Below is a small trained network, with its code and all its weights. Each question gives an input and a class and asks what happens when units are switched off, that is, made to give their printed mean instead of their output.

import numpy as np


def w(rows, s, z=0):
    codes = np.array(rows[::2]) - 128.0
    scale = np.full(codes.shape[1], s)
    scale[-1] = z or s
    return codes * scale


def f(y):
    return np.maximum(y, 0)


def log_softmax(a):
    a = a - a.max(-1, keepdims=True)
    return a - np.log(np.exp(a).sum(-1, keepdims=True))


def net(x, mask):
    res = np.array(x, float).reshape(1, 5) / 4 @ E
    y = f(res @ A[0][:, :-1].T + A[0][:, -1])
    res = res + np.where(mask, y, B[0][:, -1]) @ B[0][:, :-1]
    return log_softmax(res[-1] @ U[:, :-1].T + U[:, -1])


A, B = {}, {}
E = w([
[3,134,56,121],'x0',
[172,161,206,87],'x1',
[158,33,124,167],'x2',
[203,77,78,46],'x3',
[79,113,81,86],'x4',
],0.0066)
A[0] = w([
[164,165,191,229,132],'N0',
[161,44,88,81,251],'N1',
[2,206,96,107,222],'N2',
[223,147,176,68,221],'N3',
[127,134,185,166,149],'N4',
[114,105,107,126,208],'N5',
[164,118,195,196,132],'N6',
],0.0088,0.0022)
B[0] = w([
[81,94,254,182,193],'N0',
[64,88,91,67,207],'N1',
[213,232,212,89,254],'N2',
[191,214,167,66,221],'N3',
[118,114,181,163,166],'N4',
[76,128,127,73,164],'N5',
[142,133,202,185,182],'N6',
],0.0094,0.0072)
U = w([
[89,77,147,212,2],'0',
[193,198,145,90,211],'1',
[74,27,11,95,38],'2',
],0.012,0.00038)

Each question gives the input, the list of numbers given to net, and the class t.
The units are the neurons (one row each of A and B). Each row of codes is followed by its name. A weight is (code - 128) times the scale printed after its matrix; where a second scale follows, it is the last column's (A, B and U).
mask holds one flag per neuron, in row order. A switched-off neuron (its flag False) gives its mean, the last column of its row in B, instead of its output. The means were averaged over made-up inputs and are rounded, as every weight is.
A unit's drop is (log p(t) with every unit on - log p(t) with that unit switched off) / (log p(t) with every unit on - log p(t) with every unit switched off).
The circuit of an input: a set's keep is (log p(t) with only the set's units on - log p(t) with every unit switched off) / (log p(t) with every unit on - log p(t) with every unit switched off). Starting from all 7 units, units are removed one at a time, each time the one whose removal leaves the highest keep (on an exact tie, the one counted first), for as long as the keep stays at least 0.8.
units of the circuit, in order: the units of the circuit, biggest drop first
unit that matters most: the unit with the biggest drop
top k neurons: the k neurons with the biggest drops, biggest first
drop of u: that unit's drop, to one decimal
input [5,-1,7,-8,3], class 1: top 4 neurons : [N2; N0; N1; N6]
input [0,2,1,-3,-2], class 0: units of the circuit, in order : [N2; N3]
input [7,-6,-4,5,3], class 1: units of the circuit, in order : [N2]
input [4,7,7,-4,-1], class 0: top 2 neurons : [N2; N3]
input [-6,-4,-3,-4,-3], class 0: units of the circuit, in order : [N2; N0]
input [-2,4,3,-6,-5], class 0: top 2 neurons : [N0; N2]
input [-3,-3,1,8,1], class 2: top 2 neurons : [N2; N1]
input [-1,-5,-5,-7,-7], class 0: top 2 neurons : [N0; N3]
input [-6,5,5,-5,-3], class 0: top 2 neurons : [N0; N2]
input [2,-1,3,1,-8], class 0: top 2 neurons : [N2; N3]
input [8,-6,1,-5,5], class 1: drop of N2 : 1.6
input [8,-2,4,-2,8], class 1: drop of N2 : 2.4
input [-3,-6,2,1,1], class 2: drop of N6 : 0.0
input [1,-7,-4,5,0], class 2: unit that matters most : N3
